Below are the code and all the weights of a small trained network. Each question names an input and a class and asks about switching units off, where a switched-off unit gives its printed mean instead of its output.

import numpy as np


def w(rows, s, z=0):
    codes = np.array(rows[::2]) - 128.0
    scale = np.full(codes.shape[1], s)
    scale[-1] = z or s
    return codes * scale


def norm(h):
    return h / np.sqrt((h * h).mean(-1, keepdims=True) + 1e-5)


def f(y):
    return y / 2 * (1 + np.tanh(0.7978845608 * (y + 0.044715 * y**3)))


def log_softmax(a):
    a = a - a.max(-1, keepdims=True)
    return a - np.log(np.exp(a).sum(-1, keepdims=True))


def net(x, mask):
    res = np.array(x, float).reshape(1, 4) / 4 @ E
    u = 0
    for l in range(2):
        y = f(norm(res) @ A[l][:, :-1].T + A[l][:, -1])
        res = res + np.where(mask[u : u + 16], y, B[l][:, -1]) @ B[l][:, :-1]
        u += 16
    return log_softmax(norm(res)[-1] @ U[:, :-1].T + U[:, -1])


A, B = {}, {}
E = w([
[52,219,88,62,67,66],'x0',
[71,160,245,164,215,2],'x1',
[77,208,162,171,151,246],'x2',
[78,50,243,31,76,172],'x3',
],0.0095)
A[0] = w([
[96,216,127,102,18,98,42],'0.n1',
[201,130,156,106,97,76,50],'0.n2',
[75,153,93,105,65,53,58],'0.n3',
[94,79,211,113,89,133,68],'0.n4',
[122,106,146,166,138,131,83],'0.n5',
[192,130,169,110,94,105,67],'0.n6',
[111,141,160,33,192,198,101],'0.n7',
[99,197,152,117,132,93,95],'0.n8',
[121,112,236,201,143,63,75],'0.n9',
[50,41,92,107,76,204,53],'0.n10',
[157,67,132,138,64,62,70],'0.n11',
[141,181,115,91,105,107,71],'0.n12',
[184,84,84,130,147,204,87],'0.n13',
[131,170,79,217,126,135,136],'0.n14',
[211,70,110,88,75,2,1],'0.n15',
[131,130,95,136,101,161,88],'0.n16',
],0.0091,0.0086)
B[0] = w([
[127,180,103,19,202,105,183],'0.n1',
[5,34,17,224,186,191,104],'0.n2',
[100,141,81,36,248,157,176],'0.n3',
[162,135,140,167,6,58,192],'0.n4',
[142,146,110,87,137,164,102],'0.n5',
[67,85,88,206,115,162,93],'0.n6',
[153,172,133,175,65,60,207],'0.n7',
[185,139,121,72,138,155,180],'0.n8',
[195,193,175,31,144,87,241],'0.n9',
[165,164,141,133,95,60,214],'0.n10',
[58,60,77,181,124,106,148],'0.n11',
[139,142,121,108,209,149,116],'0.n12',
[128,175,130,44,169,69,206],'0.n13',
[146,126,207,115,16,59,255],'0.n14',
[36,1,28,154,158,70,187],'0.n15',
[148,159,148,94,148,111,128],'0.n16',
],0.0073,0.0031)
A[1] = w([
[244,63,183,174,176,191,84],'1.n1',
[59,222,161,132,132,210,86],'1.n2',
[175,217,44,244,174,78,114],'1.n3',
[121,100,161,102,129,163,42],'1.n4',
[175,122,92,116,97,208,83],'1.n5',
[119,146,154,149,155,161,101],'1.n6',
[107,48,107,128,116,23,133],'1.n7',
[136,98,15,79,59,202,51],'1.n8',
[42,138,198,176,168,37,99],'1.n9',
[221,229,200,71,98,115,113],'1.n10',
[193,20,172,201,190,160,89],'1.n11',
[43,181,86,69,146,145,3],'1.n12',
[157,107,76,108,56,179,79],'1.n13',
[37,207,181,224,126,251,61],'1.n14',
[34,73,213,76,81,174,120],'1.n15',
[150,125,74,118,72,170,59],'1.n16',
],0.011,0.0073)
B[1] = w([
[38,198,97,76,109,97,171],'1.n1',
[122,59,121,123,188,81,180],'1.n2',
[95,85,189,116,16,107,197],'1.n3',
[143,129,122,129,107,102,120],'1.n4',
[138,122,162,115,153,58,150],'1.n5',
[165,131,77,121,128,70,130],'1.n6',
[130,128,91,175,156,213,188],'1.n7',
[148,153,199,154,207,104,177],'1.n8',
[208,123,159,102,172,173,191],'1.n9',
[138,123,60,156,145,181,255],'1.n10',
[48,185,87,68,136,85,163],'1.n11',
[76,163,78,120,120,133,141],'1.n12',
[170,138,194,143,187,118,162],'1.n13',
[138,7,49,158,175,122,180],'1.n14',
[135,142,115,180,48,64,187],'1.n15',
[149,111,176,99,157,120,144],'1.n16',
],0.014,0.0099)
U = w([
[222,164,196,111,197,113,179],'0',
[122,29,70,152,162,101,183],'1',
[53,204,99,66,125,98,135],'2',
[156,119,170,173,2,98,121],'3',
[149,146,81,147,129,226,181],'4',
[98,129,174,122,127,204,13],'5',
[109,130,158,127,114,191,2],'6',
],0.024,0.0096)

Each question gives the input, the list of numbers given to net, and the class t.
The units are the neurons (one row each of A and B). Each row of codes is followed by its name. A weight is (code - 128) times the scale printed after its matrix; where a second scale follows, it is the last column's (A, B and U).
mask holds one flag per neuron, layer by layer. A switched-off neuron (its flag False) gives its mean, the last column of its row in B, instead of its output. The means were averaged over made-up inputs and are rounded, as every weight is.
A unit's drop is (log p(t) with every unit on - log p(t) with that unit switched off) / (log p(t) with every unit on - log p(t) with every unit switched off).
The circuit of an input: a set's keep is (log p(t) with only the set's units on - log p(t) with every unit switched off) / (log p(t) with every unit on - log p(t) with every unit switched off). Starting from the 12 units with the biggest drops (on a tie, the unit counted first), units are removed one at a time, each time the one whose removal leaves the highest keep (on an exact tie, the one counted first), for as long as the keep stays at least 0.8.
units of the circuit, in order: the units of the circuit, biggest drop first
unit that matters most: the unit with the biggest drop
top k neurons: the k neurons with the biggest drops, biggest first
top k neurons in layer l: the k neurons of layer l with the biggest drops, biggest first
drop of u: that unit's drop, to one decimal
input [2,1,-3,2], class 4: unit that matters most => 1.n7
input [-7,3,-6,-3], class 2: units of the circuit, in order => (1.n11, 1.n1)
input [-7,-5,-6,0], class 2: units of the circuit, in order => (1.n11, 1.n1)
input [3,-7,8,1], class 1: top 3 neurons in layer 1 => (1.n14, 1.n2, 1.n9)
input [-8,-2,-7,-5], class 2: units of the circuit, in order => (1.n11, 1.n1)
input [6,3,-8,8], class 1: top 2 neurons => (0.n15, 1.n7)
input [5,-7,0,7], class 0: top 2 neurons => (1.n8, 1.n13)
input [6,6,-8,7], class 1: top 2 neurons => (1.n7, 0.n15)
input [-8,-6,1,-7], class 2: units of the circuit, in order => (1.n1, 1.n11)
input [6,2,-7,5], class 1: top 2 neurons => (0.n15, 1.n7)
input [-7,3,5,-8], class 3: top 2 neurons => (1.n3, 0.n14)
input [-1,-8,8,1], class 0: top 2 neurons => (1.n8, 1.n13)
input [-6,5,4,3], class 2: top 2 neurons in layer 1 => (1.n1, 1.n11)
input [0,-2,8,-6], class 1: units of the circuit, in order => (1.n14)
input [4,6,4,-1], class 0: drop of 1.n9 => 0.1
input [-1,-8,-7,4], class 0: drop of 1.n8 => 0.2
input [1,4,7,1], class 1: drop of 1.n14 => 0.2
input [-1,5,-5,7], class 3: drop of 1.n15 => 0.9
input [-3,0,1,-2], class 4: top 2 neurons in layer 0 => (0.n14, 0.n13)
input [4,-3,6,8], class 3: units of the circuit, in order => (1.n15)
